Each row was made from one path, in order. Every step used is in the known rows, and no mark comes twice. Write each row's path.
Known rows:
boziz-sakel-virod-puzadas-nadu-sodo: [-498  -83  -37   80   85 -117 -155  -31  120 -402  228  230  -88 -120
 -319  288  -12 -168  -59  -11  298  184   44  165  173 -110  -96  165
   77   49 -125   -2   40  -85   43 -437 -168  117  292  111 -384  -45
  -33   92 -244  123  -78  132  244  270 -333   14]
napifo-pazefot-sakel-nize-boziz-sodo-lokogu-puzadas-nadu: [ 102 -103   86   -8 -141 -126   51  -37  -63 -134   99  108 -172 -182
 -472  137   59   -6 -279  -89  -71 -196   59 -307 -392 -781   79 -215
 -271  -80 -129   35   33  -27 -107  114  398 -356 -179   60 -744 -196
 -235  -16  -27 -110  251 -155  311 -228 -265  -96]
pazefot-sodo-nadu-puzadas-virod-nize-sakel-boziz-napifo-lokogu: [-238 -186  125   59   92  -52    5  131 -145  181   -2  295 -185 -202
 -202  334   15   71 -102  176  374  101 -141   67   71  112 -107  114
   13  -72 -327 -401    1  -79  106  100   17    4  471   28  335  -40
 -209   80 -277  -21 -207  -55  -14  -84  361 -116]
napifo-pazefot-sakel-boziz-nize-virod-puzadas-nadu-sodo: [-377 -206  129  174  -15 -166 -132 -143  112 -437  145  271 -262 -152
 -535  371   86 -307 -364  -96  275  212  -84  138  -32 -359 -308  120
   74  -54 -142  108  257  -33  -44 -338   98 -104  -28  307 -319 -129
  -79   56 -381  198 -165  114  402   22 -298   37]
nadu-puzadas-virod-nize: [-449  -22   77   -1   17  -64   11  127   -8 -165  -58  131  147  -72
   34  148 -163   -1  -93  -38  646   31   28  133  179  -42 -437  210
  120  -24  -12 -107  164   58  114 -242  -84  371  340    6   -5   70
 -266   67 -232  248 -190  -93  -26  180   26   68]
virod-nize-sakel-napifo-boziz-sodo-puzadas-nadu: [-363  -78   62  -37   65  -26   -6 -283  -12  294  238  -28 -105 -245
 -156  493  -50  190 -186  113   68  -16  110  -69   70 -270  105   61
  101  -26 -312  -16  -48 -187   77  -31  249 -127  130   -6  -10 -110
  -55  -46 -242   14 -128   10  273 -103  148   39]
lokogu-nize-virod-puzadas-nadu-sodo: [-534   19   36  124   38  -97 -240  155  178 -384   21   70  141  -25
 -260  171 -135 -373 -147  -88  507  -20  208  242  103 -174 -248    4
  133   -3   18  -42    4   26   75  -76 -300  147  199  208 -695   50
 -121   29 -205   48 -143 -137  213  442 -412  133]
boziz-nize-sakel-napifo: [ 110 -114   66    5   92  -50    1  -95 -327  136  104   38 -319 -165
 -174  277  128   39 -220   81 -421  131  -25 -105   27 -135  195  -74
  167  -98 -242  -40 -131  -45  -26 -109  219 -168  -77  -15  299  -45
   57   39  -23   99   94  186  327 -332  336 -148]
lokogu-nize-sakel-virod-puzadas-nadu-sodo-pazefot-napifo: [-132   60   94   20   44  -78 -154  164 -127 -303  -55  141   -6 -148
 -312  126   33 -166 -196   37  -85  -31   53   49  -58   71  -90  -10
   -2   19 -170 -140   90  -23  149  137 -118  108 -127  168 -371    2
  -24   75   17  368   56   63  325  -79 -278  -46]
lokogu-puzadas-virod-nize-sakel-napifo: [-173   40  233   16  108 -151   -1  128 -378  -43   17  125   47 -202
 -130  253  -22  -84 -400   40   75 -105  110   94  201 -187  -26  -78
  140 -131 -112 -132 -179  -55  103 -204  189 -147  370  -21 -467   -2
 -102   59   65  179  -12 -124  384 -132  401 -113]
lokogu-puzadas-virod-nize-boziz-sakel-napifo-pazefot-sodo-nadu: [ -71 -128  223   19  121 -167   16   26 -281  -69   90  203 -244 -170
 -388  148  156   -3 -193   45  128  -45  -66   63   44 -159   79 -106
   45  -83  -74 -222  -22 -186  120 -134  200 -550  391    3 -335  -64
 -223   45 -101  -29  -60 -190  253 -340  246 -102]
sodo-puzadas-virod-nadu: [-313  -43  -18   -7   52  -83  -85  114   35   37  -92    8  115  -72
   59   71  -88 -176  -29  -72  263  -47  107   22  137 -129 -152  181
  115  102  -77 -252   98  109  103   66  -73  215  146   48 -281   22
 -229   49  -98  121 -226  -88   12   27 -188   85]
boziz-sodo-pazefot-sakel: [ 200  -45  -30  -69 -102  -45  110 -127  147  -62   -1  131  -33  -76
 -242  -29  102  216   25   49 -314   61  -80 -343 -290   53  -49  -17
 -184   30  -75   80  231  163   17  156  163  -38 -381   76  168  -14
  -45  -77  -68  167   -6  151 -125 -240 -119  -24]
napifo-lokogu-nize-virod-puzadas-nadu: [-432   -4  158  204    7  -63  -64  221  115 -190   49  190   82  -68
  -86  185  -51 -307  -66 -112  279  -30  186  240  163 -325 -171  -75
  109  -98  -21 -122    9  155   11 -184 -118 -102  190  115 -728  -15
  -89   49 -151  -81 -109 -150  266  400  -25   36]
lokogu-sakel-boziz-nize-virod-nadu-sodo-pazefot: [-160  -22   47   48   94 -108 -103  -51  -17 -366  -42  115 -218 -175
 -237  277  153 -375 -345   29 -399  119   -1  -67  206  -95 -353  -17
  120  -84 -318  -74  -52  -10   60  200 -117  -65 -369  120  216   25
   33  -29 -186  313  -32  223  200   83 -521   53]
nadu-puzadas-virod-nize-boziz-sakel: [-530 -110  136  -37   -6 -115  -10   83  -48 -221  128  147  -37 -126
 -139  285  -97  -26 -269   66  218  157   25  -82  223 -272 -374  134
  121 -127 -106 -191  -21  -23  113 -153 -106  267  543   29  -19   51
 -314   86 -270  202  -15   50  156   -3  -55  -26]
lokogu-puzadas-nadu-sodo-pazefot-sakel-napifo-boziz: [-105   18   47   69   73 -143  -95 -123   -9 -218 -230  160   51 -113
 -294   28  129   30 -174   29 -259  -32  -61   70 -188 -127 -117  -64
  -31   65 -192  -23  186 -196   91   48   65  -39 -305  126 -228  -33
  109 -102  205  343 -110  -17  203  -64  -40   31]
nize-sakel-virod-puzadas-nadu: [-410   28   77   65   49  -91 -139  154  -81 -157  151  136  -99 -151
 -236  313  -40 -304 -155   29  278   47  100   73  202  -89   66  117
   58  -13 -108  -88  -84   -2   66  -64   16  -17  307   71 -519  -54
  -29   88 -185   77  -15   70  344   49 -208  -39]
pazefot-sodo-lokogu-nize-sakel-virod-puzadas: [ 330   61   72   77   79  -56  -11  219 -350   43   73  178 -154 -103
 -110  -32   43 -222  -81  -35  212 -199   68   83  -55  -77   74 -215
  -45 -119 -167   38  118   80   -8  252  179 -406  -47 -132 -568   21
 -124   27  -67    1  298 -130  280 -123  135  -60]
virod-nize-sakel-boziz-sodo-nadu-puzadas: [-188 -117  -13  -63    3   72   66 -176   36  148  124  113 -196 -232
 -310  459 -161  184 -103  180  347   34  -42 -206  -53  -41  -62  215
  -76  -21 -287  -75   -5  -58  128  268   65  121  156  -63  399   -6
 -232   -1 -361  -59  -86   81  -16  -33 -179  -29]
nize-virod-napifo-boziz-sodo: [-235  -24   65   81   -9  -26   -5 -284  191  242  148   -2  105  -48
   32  306  -54   98 -268  -31   75   34  179    8  103   -7   -2  -20
  181  -68    0   47  -65  -39    6 -280  120 -468  102  131 -132   -9
   81  -83 -322   -2 -103   90  211   30   48  193]
puzadas-nize-sakel-napifo: [ -58   47  170  -24   45  -62 -124   97 -329  117    2  -65  -99 -132
 -257  169  104  -25 -265  138 -169   -4   95  -42   65  -43   56    9
  165 -167 -183 -100 -106 -189   49  -35  132  -21  212   61  203  -52
  -58   72   40  202  -36  -45  370 -358  337 -128]
boziz-sakel-nize-virod-napifo: [ -15 -172   74   66   56 -117    8    8  -95  -92   77  202  -23 -112
 -197  319   89  -77 -393  -16 -120  193   59  -47  167 -207   71  -39
  157  -99  -71 -166 -205  -71  104 -407  120 -465  326  158 -333  -10
  -45   62 -206  169   58  121  415 -137  171   35]
lokogu-sakel-nize-boziz-sodo-puzadas-nadu: [ -89   10   73 -127  -40  -22 -141   25   29  -20   79  -63 -132 -188
 -329  325   25  -92  -22  121 -102 -207  163 -364 -139 -507   69  -49
  -62  -33 -328 -184 -249  -55   75  621   96  -49    5  -49 -372  -84
 -204   -7 -155 -120  117 -105  159  -34 -339  -39]
nize-boziz-sodo-pazefot-sakel-virod-nadu: [-118  -21   29  -28  -88  -71   30 -124  -25 -134   10  193 -181 -177
 -410  162  104 -116 -147   53 -149   55  -19 -308 -146   66  -25   97
 -172  -98 -108   28  142  194   18  257  237 -219 -194  157  -61   -4
   17  -38 -227  184   17  319  151 -357 -421  -27]
virod-puzadas-nadu-sodo-pazefot-napifo-boziz-nize: [-269 -133    2   66  -23  -35  -27 -116  205 -119   25  179  -95  -68
   66  173   48   24 -166  -23 -266   72  -98  182 -103  -91 -245   92
   59  104 -126   10  204  -82   50 -156 -247  307 -416  169   54    2
   51  -24 -169  374  -74  254   56  150 -189   82]
puzadas-nize-virod-nadu-sodo-pazefot-napifo: [-339  -39   38    2  -13  -51 -131  176   17 -200 -221   32   93  -55
  -70   50    5 -164 -334   10   18   48   55  106    8  212 -293  172
  137    7   70  -92  161    2  120    2 -282  241 -110  364  217   75
  -83   34 -132  490 -279   94  117  -95 -305   85]
virod-nize-boziz-napifo-pazefot-sakel-sodo-nadu: [ -39 -191   86  -22  -76  -29  160 -183  -77 -113  328   99 -345 -172
 -493  128  112   93 -128  116    0   76 -121 -171 -224  -19   71  -40
 -264  -75  -43  -19   62  -68  -38    4  498 -596  207  183   29 -155
  -51   65 -133 -182   37   23  132 -476 -167  -78]
sakel-boziz-nize-virod-napifo-lokogu-puzadas-nadu-sodo-pazefot: [-367 -123  108  108   95 -120  -57   -6   87 -123 -167  209  -18 -148
 -285  356   72 -156 -309  -67  -85   58   59   59  136 -264 -142   40
  110   -7 -215 -316 -222 -190  110 -139 -112 -101  -61  256  -72    1
   -6   13   11  246 -171   13  282  216 -148  -28]
puzadas-sakel-sodo-pazefot: [  27   90   88  -83 -124  -34   43   83   25   39  110 -122 -102 -106
 -153   -2  203  -91  -75  112 -539  -13   81 -272   17  146   13    4
 -121   47 -116    1  -55 -140  149  338   38  -99 -229   26  171    8
    1   10   28  123  -29  -37  -69 -330 -186  -50]
nadu-virod-puzadas-nize-boziz-sakel-napifo-lokogu: [-462 -120  288  132  -42  -91   30  148  -85  -61   54  193 -225 -217
 -179  246  110  -42 -135  105 -207  180   65   38  121 -282 -244  184
  166 -276 -182 -246   30   26  -53 -293  -30  181  368   55   84  -34
 -165  182 -239  116 -146   89  356 -104  336 -146]
napifo-sakel-virod-nadu-sodo-lokogu-puzadas: [  13    7 -130  134  196  -69   76  -49 -195 -326   31  215  -23 -129
  -80  -22  -98  -96 -189 -188  457  -70   36  186   72 -289 -141  -91
  -26   18 -134   92  190   19 -107 -213  105 -296 -110  -24 -546  -59
    8   14  151   60  129  -64  226  341 -201   56]
nadu-sodo-lokogu-sakel-virod-nize-boziz-napifo-pazefot: [ -67   23  -13  -36  128 -122   24  -27 -264 -277  290  -44 -226 -181
 -207   80   70   15 -269   38  125   44    2   10  122 -131 -305 -205
  -57 -274 -237   75 -129 -173 -204 -280  268 -460  113  -40  131 -186
   28  103   43   40  263  -58  361  -43 -297  -15]
puzadas-nize-sakel-sodo-pazefot-napifo: [ 140   29  229 -110 -138   17   14  108 -215   69   36  -51 -138 -150
 -218   45  178   48 -251  179 -706 -105   64 -269 -159   85  120   -3
  -57   16 -105 -114   41 -125  139  392  173  -74 -182  176  308  -21
  -98   52   36  277   32   43  139 -646   65 -161]
pazefot-napifo-sakel-virod-puzadas-nadu-sodo-lokogu-nize-boziz: [-100   38  101   89   57  -77 -120   45 -186 -202   60  202   20 -128
 -221   74   -3  -91 -267  -66  145 -198   49  120 -117 -358 -153  -94
  -13  -49 -170  -48  124  -13 -102  113   -9 -154  -41  143 -497  -76
  -18   78  -22  176  133  -52  387  135 -106   34]
sakel-nize-boziz-napifo-lokogu-puzadas: [ 143 -135   80   88  -15    5   97  117 -233  -45   71  212 -198 -147
 -149  146   63  -52 -234   56 -308  -40   11  -15  -92 -482  129 -246
 -146 -248 -164 -152 -426  -13  -82  -95  210 -366  217  -78 -598  -56
   10   73  211 -246  326   14  298  -82  286 -220]
sodo-pazefot-sakel-virod-puzadas-nadu: [-191    4   47   44   -4 -131  -53  143   34 -313  -87  342   14 -130
 -300   71  115 -201  -44   -5   69   49  -83  -12  -13   13 -152  172
 -110   53  -70  -66  205  141  104  -28   84   -1  -66  139 -381    0
  -25   41 -112  395 -114  126  151  -81 -262   10]
nize-virod-nadu-sodo-lokogu-puzadas: [-260  -51 -153   95   94  -89  -39  133   11 -165  -83   30   72  -68
   58   37 -193 -252 -262 -134  330  -81  162  158   49 -243 -123  -55
   60   54   51   37   -7   80  -53    4 -155  -38  -76   89 -436   53
  -99  -26    1    6  -43  -97  136  317 -467  115]
boziz-sakel-nize-virod: [  91 -174   29   36   34  -64  -12   48 -136 -182   72  239 -113 -139
 -212  285   94 -102 -399   27 -318  159   -3 -105  117 -329   47  -96
   77  -96 -122  -67 -216   19   70 -249   55 -388  192   44 -339    3
  -75   56 -188   95  103  152  316 -156  140  -14]
napifo-pazefot-sodo-puzadas: [ 237 -101  -31   10   51    5   50   -6  -20   39   20  -63 -220   12
  -92 -178   65   58  252  -66  391   13  -88   44 -157   20   77  -22
  -29   82   -9   33  332  -67   24  154  221 -276 -128  -57  -47  -82
 -175  -11  -14 -135  -27 -225  -69 -252   25   12]
nize-sakel-boziz-napifo-pazefot-sodo-puzadas: [ 311 -178   57   14   71  -39  -37 -107 -181  143  238  -29 -404 -130
 -320   74  196    9  -97  115 -265  143 -116 -146  -44 -137  230 -121
  -65  -48 -276 -111  -34 -191  -18  165  414 -462   84  -47   41 -161
 -108   38   -1 -172  130  -65  177 -602  109 -136]
puzadas-nadu-virod-napifo: [-599  -23  141   30    3 -107  -88   60  219  -63 -189  -62  202  -11
   -6  136  -61  -78   35  -91  301   86  127   -5  153   58 -102  251
  125  122   81 -408   51  -37   92 -105 -150  338  259  250  -63    6
  -86   68 -215  184 -309 -102   12  181 -257   97]

Write each row's path:
[-376  -92  126   20   70 -107  -53   98 -187   48 -122   80 -212 -134
 -353  132   43   21   33   62  763   21 -103  153  -35  189 -146  209
  115  -36  -49 -221  254 -132  113   83  111  -90  301   67  374  -36
 -260   51 -356   64 -360 -179   30 -291   92   54]
sakel-napifo-pazefot-sodo-nadu-puzadas-virod-nize-boziz
[ 113    3  178  -96 -115   18   42  -68  -40    5   85   63  -59 -105
 -237   33  135  257 -277  111 -496  -60  -10 -338 -185 -156 -104  -37
  -61 -108 -101  -57   47  -19    5  220   78  -88 -170  164  265  -47
 -101    2  -35  259   55  113   70 -349  108  -77]
puzadas-nize-boziz-sodo-pazefot-napifo-sakel
[-214   14  137  -12  102  -57   14   19 -203 -451  -70  271   12 -165
 -295  144   -4  -14 -361    7  193  -85  -82   66    9 -129 -167   -3
  -94  -13  -66  -92  -13 -138  107   71   11 -170   63  198 -395  -11
   33   37  130  372   48   30  271   53 -130  -45]
lokogu-puzadas-nadu-sodo-pazefot-napifo-sakel-virod-nize-boziz
[-493  -37  114  109  126 -105   33   54 -160 -169   50   82 -111 -189
 -261  320  -81  -16 -127   22  478   33   81  278   58 -137   14  -37
   77  -94 -166  -54  -14 -233   21 -208   28   63  238  121 -220 -128
   37   27  100  -35 -104 -139  347  296  202 -137]
virod-nize-sakel-napifo-lokogu-puzadas-nadu-sodo
[-199   30   77   78   15  -96  -35   -9   28 -167 -208  121  178  -64
  161  -19  -19  -74 -322  -73 -224 -115   33  208  -26  -14 -296  -24
   59   84  -39 -113  212  -33  119  -34 -198  142 -280  131 -398   45
    3  -55   92  367  -94   44   80   54 -165   98]
lokogu-puzadas-virod-nadu-sodo-pazefot-napifo-boziz
[ -14 -145    6  162   14  -28  121  193 -107 -271 -269  300  -60 -166
  -41  110   10 -142 -289  -73  -27   14  -22  217 -151  -86  -90  -48
  -20  -27  -29  -68  108  118   64  -39  -65 -153 -325  190 -397   13
   29   12   45  184  -55  114  219   66  -18  -16]
sakel-nize-virod-nadu-sodo-pazefot-napifo-lokogu-puzadas
[  74  -15   -6   13  101    9  -40  132 -126   23  -78   22 -244  -76
 -194    1   69   -5  166   12  707   72 -106   46  -31  329  -76  143
   14   54 -109  -31  312 -131  168   91   37 -258   57 -112  135  -29
 -164   77 -132   52 -133 -239   -6 -241  -92    1]
napifo-pazefot-sodo-nadu-puzadas-sakel-virod
[  87 -114  153   36 -152 -109  118 -224  -34  -64  165   60 -229 -115
 -536  192  120   89 -200  -43  205   84   -2 -210 -345 -184   45  -50
 -123 -210  -60   69  185  -82  -49 -129  507 -493    8  216 -283 -198
  -57    3 -222  -33  152   61  372 -403    8  -28]
virod-napifo-pazefot-sakel-nize-boziz-sodo
[-109  -86  262  107   18  -72   18  -16  -92  302   56   96 -109 -139
   -6  439  169 -138 -425   -1 -194  112   56    1  249 -115 -124   26
  211 -227 -248 -139 -237 -151   46 -235   41 -366  147  129  127  -32
   81   81 -134  180  -77   32  425  -73  408  -75]
puzadas-sakel-boziz-nize-virod-napifo-lokogu
[ -49 -188   37  180  -40 -106   92  -94  -89 -307  267  115 -206 -187
 -291    0   68 -132 -195 -145 -121  132  120  -95  -75 -449 -179 -186
  -43  -42  -74   58  398  251 -145 -300  566 -541 -134  109 -332  -99
 -215   51 -174  -55   96  -90  289 -356 -399   55]
boziz-napifo-pazefot-sakel-sodo-lokogu-nize-virod-nadu-puzadas
[  30 -105   62   49   83  -23    9 -312   83  198  156  124   27 -169
 -254  338   11  144 -252    2   65   39   76 -199   94 -279   33   79
  121    0 -220 -104  -66   -8   23    1  321 -554  129   97  -68  -58
  -72  -11 -237   16 -145   17  226 -114  131  120]
nize-virod-napifo-sakel-boziz-sodo-puzadas
[ -31   -6  119  128  123  -45  -31 -126 -301 -319  256  204 -139 -132
 -304  114   99 -238 -322  -50 -147   72   64  -16  237 -319  -57 -229
   -9 -256 -189 -122 -153   80  -82 -249  291 -589  297   39 -655  -53
   87   76   46  -34  305  104  439  -78  -58  -47]
lokogu-nize-boziz-napifo-sakel-virod-nadu
[ -16  -42  275   71  -49  -10   67   70 -239  157   62   34  -90 -212
  -45  150   30  -79  -84  -15 -264 -196  201  -44 -114 -210  101  -95
   60   27 -238 -281  257  131   80  345  268 -208  -62  105 -413  -86
 -174   83    4  -71  -15 -139  284 -330  228 -126]
pazefot-napifo-lokogu-nize-sakel-sodo-puzadas-virod-nadu
[-103  -75   77   11   85 -202    2   -1 -239 -149  243   45  -64 -225
 -268  189   -5  -10 -603   -8  -62   -2   43   10  155 -441 -255 -197
  -53 -168 -279 -107 -217 -252  -91 -414  204 -191  264   12 -278 -171
 -190  106  116   79  153 -173  365 -104  -48  -91]
nadu-sodo-lokogu-puzadas-virod-nize-sakel-boziz-napifo-pazefot
[-322 -110  117 -114  -46  -45  -28    9  -97  102  252   10  -55 -193
 -197  246    1  -43 -226  143 -103  -97  127 -171   95 -211   -6   82
  -43  -34 -134 -242 -322  -35   60  134  247 -167  485   75 -142   14
 -208  112 -164  -46  -64  -48   83 -346  -23  -44]
sakel-sodo-puzadas-virod-nize-boziz-napifo
[ -17  -10  340  112  -60 -106   45  -10 -147 -267  105   76  -18 -105
 -418   54   84 -150 -328 -117  272 -103  200   21  -72 -245  -68  -80
   46  -94  117   37  224  -91   77 -298  550 -743  240  263 -738  -80
 -185   62   17  118    0 -298  502 -399   49  -42]
lokogu-puzadas-nize-virod-napifo-pazefot-sakel-sodo
[-212   96   14  -18  148 -149 -190   77 -188   -7  -60  -93  131  -91
 -298  163  -57  -98 -220  -71  338 -109  224  -12   58  -65   -4  -89
   86  -19 -236 -263  -76 -261   55   27  -19  -95  148  184 -221  -74
  -55   61   80  209   86 -207  433   97 -257   28]
puzadas-nadu-sodo-lokogu-nize-sakel-virod-napifo
